Below is a small trained network, with its code and all its weights. Each question gives an input and a class and asks what happens when units are switched off, that is, made to give their printed mean instead of their output.

import numpy as np


def w(rows, s, z=0):
    codes = np.array(rows[::2]) - 128.0
    scale = np.full(codes.shape[1], s)
    scale[-1] = z or s
    return codes * scale


def f(y):
    return y / 2 * (1 + np.tanh(0.7978845608 * (y + 0.044715 * y**3)))


def log_softmax(a):
    a = a - a.max(-1, keepdims=True)
    return a - np.log(np.exp(a).sum(-1, keepdims=True))


def net(x, mask):
    res = np.array(x, float).reshape(1, 7) / 4 @ E
    y = f(res @ A[0][:, :-1].T + A[0][:, -1])
    res = res + np.where(mask, y, B[0][:, -1]) @ B[0][:, :-1]
    return log_softmax(res[-1] @ U[:, :-1].T + U[:, -1])


A, B = {}, {}
E = w([
[172,64,142,151,166],'x0',
[126,132,99,138,102],'x1',
[84,146,172,161,133],'x2',
[62,160,175,170,189],'x3',
[101,177,102,2,177],'x4',
[149,86,250,179,62],'x5',
[133,218,107,211,128],'x6',
],0.0082)
A[0] = w([
[175,112,183,61,124,254],'neuron 0',
[247,127,206,190,56,245],'neuron 1',
[30,191,98,110,200,190],'neuron 2',
[145,125,110,193,82,46],'neuron 3',
[139,20,178,84,137,225],'neuron 4',
[98,255,27,82,109,247],'neuron 5',
[70,229,212,91,160,177],'neuron 6',
[146,192,98,138,104,15],'neuron 7',
[101,114,75,133,96,9],'neuron 8',
[36,156,164,93,124,117],'neuron 9',
[128,70,99,98,175,106],'neuron 10',
],0.0094,0.0032)
B[0] = w([
[198,86,179,67,180,184],'neuron 0',
[184,21,212,106,161,246],'neuron 1',
[118,55,133,87,63,198],'neuron 2',
[90,127,251,133,184,153],'neuron 3',
[204,106,3,106,218,210],'neuron 4',
[167,46,103,26,68,226],'neuron 5',
[194,90,226,64,71,197],'neuron 6',
[151,208,150,142,56,134],'neuron 7',
[104,166,97,201,130,126],'neuron 8',
[109,119,153,55,24,164],'neuron 9',
[181,124,102,166,204,155],'neuron 10',
],0.0066,0.011)
U = w([
[84,160,190,184,135,3],'0',
[168,105,47,31,203,240],'1',
[3,158,126,149,1,34],'2',
[96,125,238,31,21,228],'3',
],0.0055,0.0032)

Each question gives the input, the list of numbers given to net, and the class t.
The units are the neurons (one row each of A and B). Each row of codes is followed by its name. A weight is (code - 128) times the scale printed after its matrix; where a second scale follows, it is the last column's (A, B and U).
mask holds one flag per neuron, in row order. A switched-off neuron (its flag False) gives its mean, the last column of its row in B, instead of its output. The means were averaged over made-up inputs and are rounded, as every weight is.
A unit's drop is (log p(t) with every unit on - log p(t) with that unit switched off) / (log p(t) with every unit on - log p(t) with every unit switched off).
The circuit of an input: a set's keep is (log p(t) with only the set's units on - log p(t) with every unit switched off) / (log p(t) with every unit on - log p(t) with every unit switched off). Starting from all 11 units, units are removed one at a time, each time the one whose removal leaves the highest keep (on an exact tie, the one counted first), for as long as the keep stays at least 0.8.
units of the circuit, in order: the units of the circuit, biggest drop first
unit that matters most: the unit with the biggest drop
k most important neurons: the k neurons with the biggest drops, biggest first
drop when u is switched off: that unit's drop, to one decimal
input [-1,8,5,7,-6,0,-4], class 2: unit that matters most : neuron 0
input [-7,0,0,-1,6,-7,-6], class 3: units of the circuit, in order : (neuron 4; neuron 2)
input [2,8,1,1,-5,3,7], class 0: 2 most important neurons : (neuron 5; neuron 6)
input [0,-8,-7,-4,-1,5,1], class 1: units of the circuit, in order : (neuron 4; neuron 6)
input [1,0,-4,8,-7,-8,1], class 2: units of the circuit, in order : (neuron 4; neuron 1; neuron 0)
input [-6,-2,-8,3,-5,3,-5], class 1: 2 most important neurons : (neuron 4; neuron 6)
input [-2,-1,5,5,-7,-3,-4], class 2: 2 most important neurons : (neuron 1; neuron 0)
input [3,4,6,4,0,-6,1], class 3: 2 most important neurons : (neuron 4; neuron 2)
input [6,1,4,8,5,-6,0], class 3: units of the circuit, in order : (neuron 4; neuron 2)
input [1,-3,-3,-6,-2,4,-6], class 1: drop when neuron 4 is switched off : 0.2
input [6,-2,-8,3,-5,4,-4], class 1: drop when neuron 4 is switched off : 0.4
input [0,4,-3,-5,5,7,-4], class 1: drop when neuron 4 is switched off : 0.2
